[-0.02 -0.28 -1.06 -0.23 -0.34  0.60  0.40 -0.34  1.95 -0.06  0.17 -0.06
 -0.78  0.75 -0.03  0.30  0.05 -0.04 -0.60 -0.12 -0.26 -0.47  0.21 -0.55
  0.39 -0.76  1.86 -0.28 -0.51 -1.53 -0.41  0.55  0.25 -0.57 -0.23 -0.46
  1.15  1.59 -0.29 -0.24 -2.08  0.94 -0.62 -0.19  0.03 -0.95 -1.46  0.07
 -0.30] : 1
[-0.05  0.72 -0.80  0.00 -0.23  0.46  0.59  0.01  1.84 -0.12  0.53 -0.05
 -0.18  1.07 -0.18 -0.40 -1.24 -0.36 -0.91  0.85  0.72 -0.04  0.45 -0.65
  0.08 -0.74 -0.23 -0.29 -2.23  0.82  0.06  1.10 -0.68  0.31 -0.01 -1.70
  0.84  1.50  0.01 -0.34  0.12 -0.51 -2.07  0.07  0.29  0.01 -0.89  0.47
 -0.20] : 0
[-0.16 -0.02 -1.88 -0.56 -0.99  0.11  2.42  0.51  5.53 -0.34  1.66 -0.10
 -0.99  1.12  0.56 -0.88 -0.05 -0.11 -0.42  1.61  0.01  0.64 -1.00 -1.22
  0.18 -1.41  0.79  1.14  0.75  0.12 -0.25  0.87  0.37 -0.05  0.16 -1.33
  0.85  2.08  0.01 -0.29 -0.13  0.37 -2.49  0.43  0.21 -0.30 -2.05 -0.02
 -0.31] : 1
[ 0.09  2.58 -1.40 -0.05  0.39  0.51  0.47  0.42  6.84  0.42  1.30  0.23
 -1.11  2.09  0.08 -2.01 -3.99 -0.77  0.00  0.67  1.39  0.19  0.29 -1.59
  0.48 -1.08 -1.84 -0.22 -2.79 -0.69  0.46  0.27  0.88 -0.06 -0.62 -2.34
  0.97 -1.15 -0.05 -1.32 -0.33 -1.30 -1.93  3.00 -0.03  0.03 -3.86  0.84
 -2.30] : 1
[ 0.12 -0.78  0.14 -0.20 -0.33 -0.24  1.74  0.64  2.69  0.27  1.10 -0.29
 -1.60  0.50 -0.05  0.25 -0.65  0.15 -0.72 -0.05 -0.28 -0.80  0.49 -0.90
  0.43 -1.13  1.25  0.05  1.05  1.54 -0.42  0.24  0.33  0.26  0.94 -0.08
  0.03  0.66 -0.08  0.10 -0.40  1.02 -1.68  0.28  0.25 -0.66 -2.54 -0.29
 -0.01] : 1
[ 0.09 -2.16  0.68 -0.05 -0.03 -0.80  0.50 -0.49  0.09  0.33 -0.08 -0.32
 -1.24 -0.12 -0.31  1.30  0.24  0.15  0.70 -0.76 -0.23 -0.15  0.52 -0.72
 -0.54 -0.18  0.48 -0.10  2.97  0.59 -0.02  1.38  0.66 -0.22  0.49  0.31
 -0.89  0.51  0.26 -0.44 -0.32  0.86 -0.17 -0.23  0.42  0.54 -3.97 -0.54
 -0.06] : 1
[-1.05  2.80 -1.17 -0.22 -0.86  1.54 -0.45 -0.18  0.38  0.04  0.56  0.98
  0.32  1.69  0.08 -0.94 -2.59 -0.19 -0.28  1.14  1.02  0.68  0.06  0.04
  0.76 -2.83 -0.49 -0.30 -4.46  0.70 -0.13  0.43  0.68  0.03  0.14 -1.39
  0.88  1.15 -0.11 -0.10 -0.24 -0.56 -2.22  0.37  0.81  0.52  1.91 -0.63
 -0.20] : 0
[ 0.27 -0.57 -0.96  0.42 -0.57  0.14  0.74  0.36  1.07 -0.28  0.17 -0.61
  0.58  0.43 -0.13 -0.65  0.77 -0.06 -0.13  0.58 -0.04  0.08  0.05 -0.78
  0.02  0.12  1.46  0.05 -0.30  0.89 -0.12  0.22  0.51  1.06  0.40  0.57
  0.12  0.88  0.72 -0.23 -0.13 -0.25 -0.31 -0.18 -0.36 -0.19  1.45  0.32
  0.56] : 1
[ 0.38 -1.25 -0.35  0.18 -0.22 -0.38  1.23 -0.21 -0.67  0.31 -0.68 -0.29
 -0.45  0.36 -0.12  0.09  1.36 -0.17  0.14  0.08 -1.04  0.14 -0.08  0.15
  0.04 -1.34  1.10  0.32  0.99  1.12 -0.07  0.42  0.94  1.53  0.31  0.08
 -0.22  1.55 -0.08  0.15 -0.96  0.64 -0.33 -0.50  0.00 -0.30 -1.04 -2.38
  0.25] : 1
[-0.07  0.38 -0.44 -0.40 -0.07  0.96 -0.19  0.22  1.38 -0.46 -1.13  0.37
 -0.51  0.94 -0.78 -0.13 -0.48 -0.07 -0.22 -0.08  0.10 -1.19 -0.13  0.06
  2.18 -0.38 -0.30 -0.18 -2.29 -0.74  0.15 -0.02 -0.90  0.15  0.00 -1.04
  0.67  0.69 -0.02 -0.38  0.10 -0.15 -0.06  0.70 -0.35  0.52  0.53  1.21
 -0.02] : 0
[ 1.55  1.54 -1.18 -0.98 -0.43  0.95  0.66 -0.04  0.75 -0.25  0.60  1.32
  1.19  0.93  0.38 -1.52 -1.29 -0.89 -0.07  1.56  0.54  1.33 -1.14 -0.01
  0.46 -1.05  1.01  0.44 -3.56  0.60 -0.05 -0.14  0.80  0.28 -0.16 -1.22
  0.57  1.95  0.22  0.16 -1.30 -1.09 -1.28  0.32  0.16  0.14  3.26  0.58
 -0.08] : 0
[ 0.31 -1.07 -0.06 -1.23 -0.49 -0.69 -0.09 -0.39 -0.72  0.10 -0.16 -0.93
 -0.45  1.31  0.53  0.24  0.36 -0.16 -0.67  0.39 -0.65 -0.51 -0.10  0.12
 -0.06  0.11  1.08  0.09 -0.40 -1.06 -0.17  0.59 -0.20  0.25 -0.29  0.72
 -0.11  0.80 -0.01  0.01  0.42  0.11 -0.84 -0.16 -0.28  0.04  0.15  0.15
  0.00] : 0
